Below is a small trained network, with its code and all its weights. Each question gives an input and a class and asks what happens when units are switched off, that is, made to give their printed mean instead of their output.

import numpy as np


def w(rows, s, z=0):
    codes = np.array(rows[::2]) - 128.0
    scale = np.full(codes.shape[1], s)
    scale[-1] = z or s
    return codes * scale


def f(y):
    return y / 2 * (1 + np.tanh(0.7978845608 * (y + 0.044715 * y**3)))


def log_softmax(a):
    a = a - a.max(-1, keepdims=True)
    return a - np.log(np.exp(a).sum(-1, keepdims=True))


def net(x, mask):
    res = np.array(x, float).reshape(1, 3) / 4 @ E
    y = f(res @ A[0][:, :-1].T + A[0][:, -1])
    res = res + np.where(mask, y, B[0][:, -1]) @ B[0][:, :-1]
    return log_softmax(res[-1] @ U[:, :-1].T + U[:, -1])


A, B = {}, {}
E = w([
[229,170,105,40,72,192],'x0',
[177,2,82,92,195,120],'x1',
[201,82,195,180,64,48],'x2',
],0.007)
A[0] = w([
[43,183,16,77,209,216,111],'n0',
[28,94,146,235,197,79,118],'n1',
[198,9,77,93,226,116,120],'n2',
[109,144,117,153,150,132,254],'n3',
[76,235,166,173,57,132,122],'n4',
[214,80,204,177,37,54,117],'n5',
[188,22,51,112,217,111,127],'n6',
[28,87,164,222,208,65,112],'n7',
[84,252,185,175,70,126,116],'n8',
[235,159,110,51,75,182,118],'n9',
[255,155,119,51,58,185,120],'n10',
[177,2,70,103,199,122,131],'n11',
[36,98,163,192,191,66,125],'n12',
[236,160,99,48,62,187,121],'n13',
[60,182,40,87,193,220,133],'n14',
[73,224,194,153,48,144,127],'n15',
[66,164,60,87,208,242,117],'n16',
[199,2,73,91,223,106,116],'n17',
[232,73,207,181,51,51,118],'n18',
[233,76,191,197,29,60,113],'n19',
[245,167,76,83,78,185,122],'n20',
[40,88,159,195,194,69,122],'n21',
[221,83,208,193,36,64,116],'n22',
[199,12,99,80,215,119,129],'n23',
[223,161,130,60,95,186,138],'n24',
[236,149,127,50,67,193,123],'n25',
[64,253,172,163,47,116,107],'n26',
],0.0052,0.0095)
B[0] = w([
[44,172,166,101,229,48,187],'n0',
[49,80,66,212,99,127,175],'n1',
[112,214,194,137,88,211,173],'n2',
[199,65,103,1,26,53,254],'n3',
[127,186,182,122,83,207,158],'n4',
[65,169,165,92,217,52,173],'n5',
[127,193,197,139,73,204,173],'n6',
[27,83,71,221,103,133,175],'n7',
[127,179,173,133,99,198,159],'n8',
[51,89,78,220,120,130,166],'n9',
[18,90,71,202,133,116,174],'n10',
[129,174,181,132,80,190,175],'n11',
[56,85,63,191,94,126,168],'n12',
[25,85,74,210,114,127,172],'n13',
[93,156,156,66,187,58,187],'n14',
[144,178,180,122,86,195,161],'n15',
[63,184,164,91,208,55,178],'n16',
[124,219,212,164,87,222,174],'n17',
[63,171,167,96,200,62,177],'n18',
[71,170,156,110,205,66,176],'n19',
[65,95,79,198,115,131,166],'n20',
[53,92,69,190,91,150,168],'n21',
[67,155,162,98,205,64,174],'n22',
[123,189,195,132,76,194,174],'n23',
[59,78,83,159,114,99,169],'n24',
[39,91,74,200,115,125,170],'n25',
[135,200,186,164,97,230,158],'n26',
],0.0062,0.0085)
U = w([
[86,78,33,195,103,128,127],'0',
[146,176,193,123,78,199,104],'1',
[108,148,148,86,251,61,109],'2',
[214,64,75,50,67,87,254],'3',
[183,111,90,150,203,159,31],'4',
],0.012,0.0049)

Each question gives the input, the list of numbers given to net, and the class t.
The units are the neurons (one row each of A and B). Each row of codes is followed by its name. A weight is (code - 128) times the scale printed after its matrix; where a second scale follows, it is the last column's (A, B and U).
mask holds one flag per neuron, in row order. A switched-off neuron (its flag False) gives its mean, the last column of its row in B, instead of its output. The means were averaged over made-up inputs and are rounded, as every weight is.
A unit's drop is (log p(t) with every unit on - log p(t) with that unit switched off) / (log p(t) with every unit on - log p(t) with every unit switched off).
The circuit of an input: a set's keep is (log p(t) with only the set's units on - log p(t) with every unit switched off) / (log p(t) with every unit on - log p(t) with every unit switched off). Starting from the 12 units with the biggest drops (on a tie, the unit counted first), units are removed one at a time, each time the one whose removal leaves the highest keep (on an exact tie, the one counted first), for as long as the keep stays at least 0.8.
circuit, biggest first: the units of the circuit, biggest drop first
k most important neurons: the k neurons with the biggest drops, biggest first
drop when u is switched off: that unit's drop, to one decimal
input [0,-5,-6], class 2: circuit, biggest first => (n0)
input [2,-3,-5], class 2: circuit, biggest first => (n0; n14)
input [2,8,-8], class 1: circuit, biggest first => (n17; n2)
input [3,2,3], class 3: circuit, biggest first => (n0; n7; n26)
input [-7,-2,8], class 2: 2 most important neurons => (n5; n18)
input [-6,0,7], class 2: 3 most important neurons => (n5; n18; n22)
input [7,8,-2], class 1: 3 most important neurons => (n17; n2; n23)
input [0,-2,3], class 3: 2 most important neurons => (n0; n16)
input [5,-1,7], class 2: drop when n22 is switched off => 0.1
input [7,-4,7], class 0: drop when n25 is switched off => 0.2
input [4,-1,3], class 0: drop when n10 is switched off => 0.2
